Below are the code and all the weights of a small trained network. Each question names an input and a class and asks about switching units off, where a switched-off unit gives its printed mean instead of its output.

import numpy as np


def w(rows, s, z=0):
    codes = np.array(rows[::2]) - 128.0
    scale = np.full(codes.shape[1], s)
    scale[-1] = z or s
    return codes * scale


def f(y):
    return np.maximum(y, 0)


def log_softmax(a):
    a = a - a.max(-1, keepdims=True)
    return a - np.log(np.exp(a).sum(-1, keepdims=True))


def net(x, mask):
    res = np.array(x, float).reshape(1, 5) / 4 @ E
    y = f(res @ A[0][:, :-1].T + A[0][:, -1])
    res = res + np.where(mask, y, B[0][:, -1]) @ B[0][:, :-1]
    return log_softmax(res[-1] @ U[:, :-1].T + U[:, -1])


A, B = {}, {}
E = w([
[212,193,204,81,45,49,72,76,88,146,166],'x0',
[170,171,155,210,183,17,211,208,156,92,93],'x1',
[31,160,201,161,22,113,128,229,74,159,63],'x2',
[132,205,124,159,156,137,2,165,243,166,85],'x3',
[50,173,215,232,97,139,147,10,183,71,175],'x4',
],0.0093)
A[0] = w([
[179,162,152,100,122,49,90,63,103,152,156,118],'n1',
[92,107,179,180,145,137,108,111,116,87,142,87],'n2',
[185,166,189,111,63,81,101,108,79,157,120,192],'n3',
[90,146,154,162,130,120,121,81,159,143,122,58],'n4',
[150,109,118,129,78,131,147,106,55,103,160,161],'n5',
[151,131,158,147,156,154,121,67,156,60,130,52],'n6',
[158,107,147,152,123,147,173,107,95,123,125,28],'n7',
[90,152,171,195,125,131,96,92,165,108,138,71],'n8',
[50,143,161,151,64,115,116,176,67,134,63,16],'n9',
[83,150,168,143,118,132,138,110,127,109,103,57],'n10',
[209,117,85,130,195,152,163,77,163,131,168,62],'n11',
[47,81,78,151,150,180,141,166,166,101,94,134],'n12',
[154,112,86,131,141,125,116,181,91,134,93,5],'n13',
[185,83,91,91,125,128,116,208,87,166,140,68],'n14',
[86,57,135,79,114,84,221,108,35,72,167,37],'n15',
[132,180,120,123,149,122,58,111,197,137,84,107],'n16',
[198,139,119,93,150,117,147,79,134,81,148,70],'n17',
[119,172,144,122,173,62,218,144,130,130,134,120],'n18',
[71,156,151,136,52,153,141,157,80,178,83,47],'n19',
[87,135,124,159,101,119,177,95,116,106,188,96],'n20',
[87,103,119,67,92,196,102,67,103,159,133,71],'n21',
[92,157,166,188,121,170,138,109,168,135,169,90],'n22',
[125,91,146,105,113,102,170,139,88,109,187,68],'n23',
[90,141,131,164,90,123,151,192,118,126,124,76],'n24',
[187,153,137,178,157,11,191,169,168,84,95,72],'n25',
[69,122,134,67,94,204,82,118,114,149,158,116],'n26',
[105,164,137,143,142,114,31,161,190,163,117,73],'n27',
[89,103,91,152,177,184,194,127,118,121,92,29],'n28',
[183,128,82,84,146,136,106,188,122,159,62,33],'n29',
[137,103,127,126,146,170,96,98,121,138,164,95],'n30',
[156,131,89,136,157,120,111,108,135,99,167,73],'n31',
],0.012,0.0033)
B[0] = w([
[159,144,65,182,137,231,154,166,187,152,166,204],'n1',
[147,97,113,122,109,177,114,110,96,173,113,176],'n2',
[189,129,11,186,95,186,194,160,193,80,206,241],'n3',
[155,103,150,92,77,123,129,121,97,156,126,176],'n4',
[79,100,147,139,133,55,113,173,164,107,181,199],'n5',
[143,139,125,73,98,206,91,101,56,181,123,176],'n6',
[79,150,181,145,105,110,118,138,95,101,161,159],'n7',
[150,94,155,103,104,139,128,127,91,172,141,203],'n8',
[124,210,66,49,215,173,147,90,75,85,101,248],'n9',
[147,116,144,116,131,176,134,127,100,180,120,172],'n10',
[85,206,101,27,214,178,191,86,89,89,116,221],'n11',
[171,125,98,194,94,214,201,176,216,108,199,231],'n12',
[178,103,179,123,112,102,127,106,91,133,169,198],'n13',
[162,69,189,120,45,187,105,120,55,181,126,247],'n14',
[30,103,163,123,143,30,115,203,142,176,174,251],'n15',
[6,127,164,132,140,31,148,212,150,140,188,212],'n16',
[110,153,127,127,180,142,204,111,120,117,125,183],'n17',
[117,82,154,176,112,79,84,66,172,83,79,200],'n18',
[93,173,64,57,196,154,210,44,105,103,82,234],'n19',
[160,92,145,123,97,105,115,161,74,216,138,184],'n20',
[156,133,178,167,106,81,78,73,153,62,57,223],'n21',
[172,71,156,115,84,146,96,120,71,204,150,195],'n22',
[96,157,98,136,129,56,109,194,122,170,130,187],'n23',
[132,161,125,106,198,167,152,75,135,121,132,195],'n24',
[179,90,174,148,152,76,57,47,172,87,54,249],'n25',
[169,120,203,174,163,80,70,66,210,91,35,225],'n26',
[1,117,166,107,137,33,111,204,137,151,180,228],'n27',
[176,171,89,177,114,155,118,176,206,120,192,207],'n28',
[157,85,162,103,98,137,116,107,61,196,156,242],'n29',
[141,123,170,125,169,85,123,100,138,73,96,172],'n30',
[96,158,132,64,153,139,181,67,92,168,119,169],'n31',
],0.0081,0.016)
U = w([
[105,228,128,58,216,129,195,84,66,113,88,117],'0',
[10,154,178,144,115,6,114,217,132,157,157,114],'1',
[213,101,186,120,47,130,104,127,2,206,126,110],'2',
[176,141,192,202,137,51,65,61,196,71,18,120],'3',
[195,183,88,223,97,165,185,182,216,111,186,114],'4',
[125,127,117,156,117,113,162,134,147,130,125,245],'5',
],0.0089,0.011)

Each question gives the input, the list of numbers given to net, and the class t.
The units are the neurons (one row each of A and B). Each row of codes is followed by its name. A weight is (code - 128) times the scale printed after its matrix; where a second scale follows, it is the last column's (A, B and U).
mask holds one flag per neuron, in row order. A switched-off neuron (its flag False) gives its mean, the last column of its row in B, instead of its output. The means were averaged over made-up inputs and are rounded, as every weight is.
A unit's drop is (log p(t) with every unit on - log p(t) with that unit switched off) / (log p(t) with every unit on - log p(t) with every unit switched off).
The circuit of an input: a set's keep is (log p(t) with only the set's units on - log p(t) with every unit switched off) / (log p(t) with every unit on - log p(t) with every unit switched off). Starting from the 12 units with the biggest drops (on a tie, the unit counted first), units are removed one at a time, each time the one whose removal leaves the highest keep (on an exact tie, the one counted first), for as long as the keep stays at least 0.8.
units of the circuit, in order: the units of the circuit, biggest drop first
most important unit: the unit with the biggest drop
k most important neurons: the k neurons with the biggest drops, biggest first
drop of u: that unit's drop, to one decimal
input [-3,-3,4,3,6], class 2: most important unit : n22
input [8,4,0,-3,-6], class 4: 2 most important neurons : n3, n1
input [2,4,-8,8,4], class 0: 3 most important neurons : n11, n15, n6
input [0,7,5,-6,6], class 3: 3 most important neurons : n25, n18, n27
input [0,-6,-5,-2,2], class 3: 2 most important neurons : n21, n26
input [7,7,-7,7,-6], class 0: 2 most important neurons : n11, n15
input [6,2,7,4,-3], class 0: 2 most important neurons : n9, n19
input [-2,-7,-6,8,5], class 1: 3 most important neurons : n16, n27, n25
input [-7,-8,6,-8,-5], class 1: 3 most important neurons : n15, n25, n5
input [-8,-8,2,-1,0], class 3: 3 most important neurons : n26, n21, n3
input [2,8,-6,-8,-8], class 1: 2 most important neurons : n15, n23
input [1,5,1,-3,4], class 3: 3 most important neurons : n25, n18, n14
input [4,7,7,7,0], class 0: 3 most important neurons : n9, n19, n15
input [-6,-8,-7,4,6], class 3: units of the circuit, in order : n26
input [0,5,1,2,-5], class 2: 2 most important neurons : n26, n29
input [-6,-3,6,-2,3], class 0: 3 most important neurons : n9, n19, n3
input [-2,0,2,7,6], class 1: drop of n14 : 0.2
input [2,5,8,6,6], class 0: drop of n9 : 0.5
input [-2,-2,0,-8,-6], class 1: drop of n15 : 0.8
input [-5,0,-1,-7,6], class 1: drop of n15 : 1.7
input [-7,3,6,0,4], class 4: units of the circuit, in order : n12
